The nodes form a tree under root. A name lists the branches taken from the top; the branches are * @ ^. The symbol § goes to the parent.

Here are some nodes, each with a row of numbers. One shown again gets a slightly different row.
^.*.@.*
[ -7,  -6, -39, -26,  -3, -16,  15,  29, -12,  -5,  -9, -21,  -2,   9, -18]
^.*.^
[ -6,  18, -30, -23,   1, -16,  -9,  27,  -5, -11,  12, -11,  34,  12,  -6]
*.@.@.@
[-12,  11, -10,  34,   7,  15,   9, -11,  -6,   9,   0,  29, -40, -10,  10]
*.@.^.@
[-20,   3,  15,  23,  12,  17,  -5, -14,  -3,   6,  11,  42, -25, -11,   8]
^.*.@
[  0,  16, -40, -17,  -7, -19,  13,  30, -11,  -3,  -8, -24,   6,  11,  -3]
^.*.^.^
[  0,  14, -29, -27,   0, -13,  -7,  23,  -2, -10,   5,  11,  41,   9,  -1]
*.^.@
[ -3,   5,  34,  17,  -3,  17,   9, -14,   5,  -3,  -4,  -3, -49, -10,   3]
*.@.^.@
[-18,   5,  18,  20,  12,  18,  -7, -14,  -4,   5,  11,  44, -26, -11,   8]
^.*.@.@
[ -7,  13, -43, -25,  10, -14,  10,  27, -10,  -3,  -2, -18,  12,  10,  -1]
^.^.^.@
[ -7, -50,  12, -27,  12, -16,  -9,   2,  12, -12,  14, -15,  -4,   8,  -2]
*.^.^
[ -7,   2,  39,  34,  -1,  20, -10, -16,  11, -12,  10,  20,  16, -13,   5]
^.*.^.@
[ -4,  18, -24, -12,  12, -14,  -9,  25,  -5, -10,  12, -26,  38,   8,   3]
*.@.*
[  5,   7, -28,  31,   0,  24,  -4, -19,  -6,  16,  -7,  37,   1, -15,   5]
^.*
[  4,  -3, -34, -37,  -7, -18,   1,  28,  -6,  -7,  -1, -20,  20,  11,  -5]

From each start, follow one symbol. Which node do you reach?
Answer with the node's name.
---
[ -4,  19, -24, -11,  12, -15,  -9,  25,  -6, -10,  15, -28,  38,   7,   1]
§ ^.*.^
---
[ 15,   2, -24,  47,   2,  17,  -1, -14,  -2,  11,  -4,  20, -11, -10,  15]
§ *.@.*
---
[ -5,  -4, -40, -25,  -3, -17,  12,  29,  -9,  -4, -10, -24,  -1,   9, -17]
§ ^.*.@
---
[ -6,  15, -44, -28,   8, -15,  13,  25, -11,  -3,  -2, -16,  11,   9,   0]
§ ^.*.@
---
[  2,  15, -32, -26,   1, -13,  -8,  21,  -5, -10,   5,  12,  40,   7,  -1]
§ ^.*.^
---
[ -4,  17, -22,  -9,  12, -15,  -8,  26,  -5, -10,  15, -26,  38,   9,   1]
§ ^.*.^
---
[  4,  -3, -33, -36,  -8, -16,   0,  29,  -9,  -8,   0, -20,  20,  10,  -7]
@ ^.*.@
---
[ -1,  12,  35,  24,  -8,  26,   1, -21,  12,  -6,  -1,  16, -32, -14,   2]
^ *.^.^
---
[ -9,   9,  55,  27,   9,  15,  -5, -11,   8,  -6,   8,   7,   8, -10,   9]
§ *.^.^
---
[ -6,  16, -43, -29,  11, -14,  12,  25,  -9,  -3,  -3, -18,  13,   8,  -2]
§ ^.*.@
---
[ -6,  -3, -39, -26,  -6, -17,  14,  29, -11,  -4,  -9, -23,  -1,  11, -17]
§ ^.*.@
---
[ -8,   4,  19,  25,  12,  24,  13, -21,   6,  -3,  -3,   1, -43, -13,  10]
§ *.^.@
---
[ -5,  16, -22, -12,  13, -15,  -7,  27,  -4, -11,  14, -24,  38,  10,   2]
§ ^.*.^
---
[ -7,   2,  19,  25,  10,  24,  12, -20,   8,  -4,  -3,   1, -47, -13,  10]
§ *.^.@
---
[ -7,  13, -43, -27,  10, -15,  12,  24,  -9,  -3,  -2, -18,  12,   8,  -1]
§ ^.*.@
---
[  1,  16, -30, -30,  -2, -12,  -6,  22,  -3,  -9,   6,   9,  40,   9,   0]
§ ^.*.^
---
[ -3,  20, -33, -23,  -1, -15,  -9,  28,  -5, -12,   9, -11,  35,  10,  -3]
§ ^.*
---
[ -3, -39,  26, -19,   0, -17,  -9,  -1,  13, -11,  10, -22,  22,  10,  -3]
@ ^.^.^.@
---
[ -1,  15, -32, -27,   0, -14,  -7,  24,  -6,  -9,   6,  12,  42,   6,   0]
§ ^.*.^
---
[ -6,  12, -44, -26,   7, -15,  11,  27,  -9,  -3,  -1, -18,  10,   7,   1]
§ ^.*.@
---
[ 13,  -7, -20, -51,  -1, -16,  -2,  28,  -4,  -2,  -7, -10,   8,   7,  -9]
§ ^.*
---
[ -1,  14, -32, -26,  -1, -12,  -7,  22,  -4,  -9,   6,  11,  42,   8,  -1]
§ ^.*.^
---
[  6,   5, -47,  13,  14,  25,  -2, -19,  -6,  16,  -1,  14,  -2, -14,   9]
§ *.@.*
---
[ -4,  17, -23, -12,  12, -14,  -9,  26,  -4, -10,  13, -27,  38,  10,   2]
§ ^.*.^
---
[ -8,  -2,  35,  36,   1,  14,  -7, -12,   6,  -6,   5,  14,  36, -10,  -1]
§ *.^.^
---
[ -9,   1,  35,  36,   0,  13,  -6, -10,   7,  -7,   4,  13,  35,  -8,   0]
§ *.^.^
---
[-15,   8,  -1,  22,  -1,  22, -10, -17,  -5,   6,  10,  51, -17, -11,   3]
@ *.@.^.@
---
[ -2,  12,  34,  25,  -8,  26,   0, -18,  11,  -7,  -1,  16, -33, -14,   5]
^ *.^.^
---
[-10,   0,  36,  35,   1,  12,  -7, -10,   7,  -6,   5,  13,  35,  -7,   2]
§ *.^.^
---
[ -9,  -1,  36,  36,   0,  14,  -5, -11,   6,  -5,   6,  13,  35,  -8,  -1]
§ *.^.^
---
[ 14,   2, -25,  48,   0,  20,  -1, -13,  -4,  13,  -7,  18, -11, -10,  14]
§ *.@.*
---
[  3,  -5, -34, -35,  -7, -17,   1,  30,  -8,  -7,  -1, -19,  20,  10,  -7]
^ ^.*.^
---
[ -2,  16, -31, -28,   1, -15,  -8,  22,  -3, -11,   8,  12,  39,   8,  -1]
§ ^.*.^
---
[-10,  17,  12,  19,  -6,  22,  12, -19, -10,  16,  -7,  24, -37, -14,   4]
@ *.@.@.@
---
[ -9,   4,  20,  23,  10,  23,  13, -18,   8,  -4,  -1,  -1, -47, -14,  10]
§ *.^.@
---
[ -5,   9,  52,  29,   8,  14,  -7, -10,   8,  -7,   9,   6,  10,  -8,   8]
§ *.^.^
